Each row is followed by its class number.
[ -9  11  -2 -44  -9  64 -43   7  29  -2  38  39 -36  15  16  89 -21 -24
 -43 -26  54  25  26  26  -6 -17   8 -27  24  -2  15 -42 -11  -2 -28 -13] -> 3
[ 72   8   0  -6  15  64 -10 -43  38   6  -5  40  13   2 -44  52  -9  29
 -44 -32  -5 -18   3  47   6 -16   5 -45  28   5   0 -11   7   4  -8 -27] -> 10
[ 10 -19  19 -50 -27  12 -34 -35 -12  37  31  56  -7  10 -22  76  -9  -9
 -22 -37  22  16  48  35 -13   8  39 -27 -15  -7 -29 -39   0  11   6 -26] -> 5
[ 31   3   1 -53 -27  66 -31 -36  17  27  32  52 -30   2   5  94   7  -2
 -32 -16   8  46  19  51 -10  -1   6 -40   0 -30  24 -15  -2  -2 -13   2] -> 1
[  9  15   1  -8 -34  75 -32 -15 100   3  38  64 -17 -16   1  36 -33  67
 -10  -2 -13  20 -68  34  40   0  12 -71  20  18 -35  -9  16  20   7 -62] -> 10
[ -8  11 -24 -35  11  72 -29 -46  12  49   1  49 -25  18  18  49 -19 -10
  14 -43  25  54  18  53 -21   8   9 -31  33   1  16  -7   5  11 -32   2] -> 1
[  7   1  33 -44 -13  54 -14 -43  33  41  45  50  25 -11 -17 106   8   9
   9 -24  68   1  46  37   7 -24  11 -38 -15 -34  19 -68  32 -12 -26  31] -> 1
[  4  15 -33  46 -70  21 -12   5  76  16  -7   3 -24  11  15  14 -23  76
  35  -9  10  16 -21 -24   3  23  20 -15  63  24 -42  49  28  46  -3 -31] -> 7
[ -3   1 -46  -2 -26  61 -38  -5  37   0   2  65 -38 -13  48  15 -30  32
  34  -5 -21  51 -40  35   9  12  31 -31  13  16  -4  41 -17  37 -20 -37] -> 6
[-14  19 -27  16 -31  42 -45  25  47  16 -20  50 -26  -6  12  48 -46  37
  19  -6  37  -1 -33  14   1  24   9 -54  60  32  -2  78  15  34 -35 -39] -> 8
[  3  21   5 -50 -19  21 -52 -52  13  67  21  53  15  -6  18  80 -34  11
  -6   2 -19  17  15  60  12  25  -6 -54  -6 -18  22 -59  15  -4 -21 -19] -> 5
[ 11   5  21 -38 -21  80 -20 -83 -11  33  33  52  21   7 -10  69  22  24
 -35   1 -21  12   0 101   1  -9  -8 -41 -48 -19  -9 -28  -1  -7  -6  17] -> 11
[ 49 -11 -18 -31   7  68 -27 -56  -2  33  24  71  24  -6   0  42 -31   0
   4 -31  -8   0 -24  68  15 -19  -7 -36  43   2  -1 -39  -1 -17 -34  -8] -> 10
[ 26   1  -9 -37 -54  60 -36 -48 -21  18   6  76   5 -24  22 107  -3  29
 -31 -14 -15  53  31  76  25  13   4 -50 -11 -26  29 -16  14  19 -17 -12] -> 5
[  9  19 -36  -3 -41  66 -14 -26  64  13  23  44 -49  -9   4 -19 -31  36
  33 -13   8  36 -44  26  12  16   4 -26  45  24 -29  11   9  51 -18 -51] -> 9
[-12  -5 -28 -26   5  50 -18 -69 -17  29  28  31  -7  -2  15  88 -15 -18
 -15 -28  46   7  53  21 -16 -10  35 -38  -3   6  13 -13   8   3 -90  28] -> 8
[ 11  19  -2  -2 -15  65 -28  17  65  14  31  48 -40  32  20  56  19  45
  27   1  27  28 -26  13   1 -33  25  -7  20  10 -19  24  -5  16  -6 -47] -> 0
[  2   6 -26 -17  44  87 -20 -47 -29  37   6  49  39  -3   5  63 -21 -13
 -21 -35  20  16  10  89  -8 -31   8 -30 -10  16  17 -20  10 -21 -58  10] -> 8
[ 21 -22  27 -52 -15  50 -29 -59  -9  44  34  48   7  -3  -6  73  -6  -2
  -3 -26  35  26  23  54  11  -1  11 -41  20 -12 -14 -39  33   0 -24   7] -> 1
[ 19 -27  -2 -70 -14  71 -41 -58 -56  31   6  88  38 -45  -3  53 -35 -17
  -4 -34  30  14  28  85   6  38  25 -31 -28   4  44 -28   4 -16 -66   7] -> 11
[-38  33 -21   4 -35  69 -35  -6  63   0   8  50 -52 -17   6  36 -21  51
  13   5  15   8 -39  17   0 -10  16 -62  28  18 -21  60   0  46 -30 -51] -> 8
[-11 -10  16 -48 -24  79 -18 -44   2  14  19  67  12 -38 -22  59 -11  -5
  -2 -46  34  37  22  57  -7 -13  21 -60  -9 -19   8   7  31  -4 -22  -8] -> 4
[-27  14 -14 -13 -53  26 -43  26   3   6   3  28 -28 -14   7  61 -29  35
 -14 -16  41  35   9  21  -4  30  12 -65  55  13 -32  30  25  29 -32 -46] -> 11
[-14  29   7 -21 -19  61 -22 -23  38  46  46  63   3  -8  18  64   1  19
 -17 -19  20 -14  12  56  16 -10   4 -50 -21  13  38 -20  -8  24 -35  23] -> 0
[-18 -28   2 -47  11  79 -28 -51 -12   1  10  86 -10  16  -6  23 -16 -45
   7 -32  50  21  21  50 -25  -6  24 -35 -31  -8  -7   6  13  10 -29   2] -> 11
[ 48   0  -1 -42 -49  55 -18 -54  22  34  24  21  -2  -8  11  58  -6  36
  -8 -33  11  39  27  40   2  20 -22 -32  17   8   5 -61  34   3 -29  10] -> 3
[-25  20  -2  -2 -27  32 -33 -43  37  10   2  79  -7 -52   0  42 -42  66
  44 -15 -22   7 -19  35  18  -1  19 -96  35  -5 -12  47  10  53 -12 -57] -> 0
[ 47 -30  34 -63  -1  75 -44 -16  33   9  31  78  -6 -11  -7  70 -20 -27
 -11 -23  14  -7  -4  41   8 -18  21 -38  -6  -6  19  -4   2 -30 -24   4] -> 7
[ 30  -6 -32 -47   0  25 -15 -61 -12  36  23  45   7 -31   0  66 -37 -14
  -6 -46  15  27  45  45  -9  29  20 -54  20 -12  16 -42  14   4 -52   9] -> 9
[ 49  -4  30 -74   3  70 -37 -16  49  10  35  62 -17 -10  -9  99 -12  14
 -18 -18  25  32  11  75  20  14  28 -25 -10 -22  19 -45  -5 -15   2  -8] -> 9
[ 18  25 -48  22 -82  44 -33 -11  79   2  23  33 -55   6  39  34 -25  79
  19  -6  25  38   3  -1   7  13  44 -21  66   8 -32  15  26  72 -28 -49] -> 10
[ 13  17  -5  -9 -46  88 -33  -3  33   2  19  52 -27  -3  14  44   7  54
   8   3  14  23 -20  65  21  -9  28  -3  30   6 -16  17 -12  36 -14 -46] -> 11
[-37  10 -10  10 -59  47 -42   9  58  10 -24  37 -57   1  19  31 -38  40
  65  -1  16  21 -17   5 -18  32  36   6  31  11  -1  82 -27  45  -9 -47] -> 2
[-25  17 -35 -13 -13  83 -42  -4  69  25 -28  53   1  -2  -7  62 -43  29
  -6   2  20 -19 -24  38 -10  28  27 -45  35  -4  -8  26   5  20 -34 -47] -> 4
[  4  44 -55 -22 -22  40 -51  25  48  -2  10  54 -33 -22  15  40 -43  58
 -31 -23 -14  44 -53  49   0  36  21 -66  21  17 -20   2  -2  28 -11 -54] -> 5
[-22  10  -8  17 -41  53 -12 -28  50   7 -38  48 -18 -16  -8  18 -14  66
  41  11  -4   7 -38  15  29  43   3 -32  22  26  -5  40 -19  51  -4 -55] -> 3
[ 20  23 -30  -6 -18  58 -34 -12  48   2  13  87 -18  12  -7  42  -2  58
  25   5  25  30 -63  34   8   5  30 -33 -21  11 -33  12   4  22 -12 -54] -> 5
[-65  33 -22  -3 -19  56 -40 -28   1  11 -35  51 -34  -3 -12 -20 -13  49
  23   0  15   6 -35  33 -25  35  19 -44  -3  36 -27  73 -11  43 -30 -48] -> 11
[ 31  22 -30  -6 -45  35 -32 -28  62  27  34  52 -26  -3   4  58   9  69
 -26   4 -28  23 -54  -4   4   9  -3 -90  -8  37 -28  17   5  10 -13 -50] -> 6
[-56   2 -17 -56 -12  54 -28 -51 -11  45  31  63 -47  -6  24  70   2 -20
  22 -32  52  27  26  31  -6  20  35 -37  16  -5  23  -7 -36  23 -61  36] -> 1
[ 23  17  14  21 -26  47 -44 -28  64  23   5  43  34 -18  -6  57 -23  72
  34  21  -3 -34 -45  46  27 -11  29 -30  36  -1 -22  29  31  26  -4 -63] -> 2
[-13   4 -43   0 -39  84 -35  -2  27  15   6  86  12 -11  13  35 -31  63
  46 -19  25  37 -58  59   5   9  30 -17 -18  25 -45  -2  16  19 -28 -38] -> 5
[ -1  -8 -12 -34  18  81 -31 -27  13  35  17  50  18   1 -18  82 -23 -17
   0 -37  47  16  18  60 -17  -5  42 -52  -6  -8  -7 -13  12  -4 -43 -20] -> 6
[ 45  44 -19  -6 -47   9 -29 -48  45   5  15  56 -39 -27   4  38  17  98
  -8   8 -24   9 -34   3  22   6  -7 -61  35  10   3  17  -2  42  -2 -26] -> 1
[  8  28 -34  20  15  78 -50 -60  61  14   1  68  -2  11  22  39 -31  67
  45 -11   0   9 -67  49  12 -12  35 -36  59  33 -32  26   6  29 -29 -59] -> 3
[  9  27 -10 -13  18  67 -21 -18   4  17  39  51   1  29   1  52 -13 -11
  15 -27  71  13  29  80 -18 -47  23  -2   1 -25   5 -30   3  21 -36  15] -> 0
[-17  43 -39  -5 -33  67 -30 -61  52  10   4  68 -18 -20  13  15  -6  73
  14  -3   8   6 -26  17   9  -1  29 -17   5  19  17  15 -13  33 -31 -34] -> 4
[ 12  41  -5  -2 -51  57 -52 -37  70   6  33  63 -19  -8  29  31  -8 107
  31  18   7  20 -30  43   5 -31  23 -13 -11   2 -20   2  30  33   4 -33] -> 8
[-26  16 -28 -21 -73  66 -38  -7  76   5  15  64  -4 -47  28  53  -4  80
   8  14 -22   1 -47   6  16   7   3 -40   0  -8   5   7   4  18   5 -46] -> 2
[ 46  35  21  17 -28  18 -42 -51  62   6  13  41 -16  -5  -4  72 -23  79
  31  -5  10  19 -22  14  10 -12  13 -54  28  14  -2  46  31  16  -8 -44] -> 2
[ 46  48 -36   8 -26   3 -60 -55   0  -4   6  47 -10   1  13  78  -1 100
 -39   6 -12  -2  -4  10  -8 -13  18 -51  36  23 -20  17  11  16 -32 -51] -> 11
[ 13  26 -31  17 -74  -5 -42 -17  -2   8  20  36 -22   6  23  37  16  73
 -17   4  17   4  10 -22  -5 -25  -8 -56  72  25 -56  21  50  48 -24 -57] -> 11
[  5   6  58 -32  -2 105 -20 -11  71  27  45  35  -6  18 -21  92   5  -5
 -30 -17  42  -1  25  74  23 -24  31 -33  -2 -23  11 -10  10  20   3 -21] -> 0
[-53  46 -35 -15 -24  20 -46 -27  47   4 -10  82 -50 -17  10   1 -22  60
  13  12  -5   8 -38   6  -2  25  14 -81  -2  13 -13  38 -18  53  -9 -36] -> 7
[ 38  16  33 -45 -18  34 -26 -57  39  11  25  13 -23 -14 -39  84  -9  31
 -25 -34  12  10  39  25 -15   4  14 -47  11 -20   8  -7  17  -7  -3  -9] -> 9
[ 28  27 -14  43  -7  38 -15 -71  82  21  34   5 -14  28  25  -4 -15  56
  34  -9  -1  -1 -25 -15  27 -50  19  21  80  29 -17  10  24  29   4 -50] -> 8
[  0  34 -19 -58  27  37 -37 -49  11  21  49  55 -38   3  -5  37 -22 -25
 -15  -7  31  16 -11  64 -22   2  17 -59 -11 -24  13 -13 -16   8 -36  13] -> 8
[-13 -12  22 -31 -18  54 -28 -36  44  55  29  71  12   9  21 114   1 -13
  20 -11  53   6  60  48  19 -16  25 -44  32 -49  15 -41  34  33 -10   9] -> 1
[  6  16  23 -25 -10  51 -16 -70  -2  21  42  42 -10  10  -9  48   2 -10
 -16 -30  38  39  57  56  -3 -27  18 -39  -6 -10   8 -24  20  22 -19 -12] -> 11
[ 23  -9  13 -73   8  69 -32 -54  30  44  32  52 -25   7 -14  53 -16 -35
  -5 -35  24  26  38  43 -23   4  20 -31  -4 -11  13 -35  13  -8 -23 -20] -> 9
[-22  -1 -41 -41  20  81 -22 -33   4  46   7  81  14  15  22  62 -25 -51
  -9 -36  23  29   0  68  10  18  -4 -44   5 -12  37 -34  -3   2 -33   9] -> 5
[ 12 -13   4 -43   8  86 -18 -26  50  34  17  48  25 -17  -3 103  -3  17
 -21 -43  27  20  27  41  17  -9  25 -43  17  -5  19 -28  27 -17  -5 -23] -> 8
[ 12  -2 -24 -56  -3  85 -29 -89  33  26   6  63   5   6  -3  66 -17  11
 -23 -31  19   8  15  15  -2   9 -16 -50 -23  -1  40 -43   6 -17 -33   9] -> 6
[-24  37 -39  -7 -58  44 -34 -12  10   2  12  41 -40 -43  31  33 -15  66
  17 -10  -9  54  -7  35   5 -10   3 -47  58  -2 -17  21  14  45 -20 -52] -> 9
[ 38 -15   1 -51 -34  53  -5 -26  12   7  11  64 -20  13  -1  71  19  15
 -36 -22  20  25  34  39  14  -5 -34 -18 -10  -5   4 -61 -17  15  16  15] -> 2
[ 71 -18  25 -51 -12  55 -23 -41  22  16  38  67   9  -2 -15 110  14  -4
 -27 -22  37  -3  37  51  30 -17   6 -52   8 -32  29 -37   6   2  -8  14] -> 6
[ 37   2  37 -40  12  50 -27 -41  36  -2  24  56  -4  21  -6  48  27  21
 -18  -6  30 -20  29  37  -5 -43  11 -26 -37 -19  -3 -42  28  -3  -7  33] -> 10
[ 14  15 -17   3 -31  49 -39   4  57  32  17  43 -21  -1  23  72   3  55
  -8 -18  13  20 -11  11  15  -6  34 -36  67  26 -19  16  17  33 -11 -54] -> 1
[ 18  23 -27 -22 -35  61 -45  43 104  11  38  51 -29  11  27  60  -6  48
  19 -16  30   1 -37  21 -20   6  36 -20  33 -22  -2  30   9  18   5 -12] -> 0
[ 17  15  29 -47 -14  63 -15 -55  22  19  11  57  26 -48 -10  86 -10  30
   6 -37  13  58  48  83   9   6   4 -59 -33 -43  54 -25  44  -8   5  10] -> 9
[-10   4  14 -47 -18  52 -34 -37 -10  13 -17  56  -3   6 -33  60   3  12
 -78   6  -8 -10   6  49   3  28 -15 -62 -58   0  -2 -14   1  12  -4 -16] -> 5
[ 21  16 -19 -32 -38  54 -58 -24  11  12   2  70  -2 -42  16  40 -31  87
  33 -18 -10  27 -38  57  20   3   1 -42  36  13 -10  -3   1   8 -14 -37] -> 6
[-28  38 -46   1   1  30 -53 -43  33  23   1  75   3 -15  15  22 -35  79
  17 -11   1  -3 -43  26  -6  26  49 -59   3  31 -16  36   5  39 -30 -49] -> 0
[ 31   6  -3 -40 -25  69 -13 -43  14  15   9  32  14   0 -11 104  -5  14
 -57 -40  35  37  52  39   0  -3  -7 -23   5 -17  39 -40  18 -25 -16   9] -> 4
[ 20  28 -16 -12 -31  30 -33   0  36  -1  -2  62 -16 -36  -5  37  -5  63
 -20   4 -24  -1 -34  25  36  18  20 -46  11  16   3  10 -14  37  -3 -65] -> 5
[  1  20 -32 -20 -43  72 -41   8  74 -13  22  69 -33   1   5  37 -37  62
 -22 -18  28  28 -54  25   3   8  15 -22  12  28 -30  -1  -8  11  -2 -35] -> 4
[-45  20 -16 -24 -74  88 -39  16  75   5  12  74 -63 -25  10  47 -33  23
   7   2  13  24 -22  38  10  35  32 -48 -17   0   7  32 -23  62 -29 -46] -> 5
[ 19 -17  15 -71 -15  72 -43 -46  14  34  11  91  -8   9 -25  94   0  11
  -9 -30  37  -9  17  39   3   6  18 -30 -17   3  -1 -40 -10  -5 -24 -14] -> 5
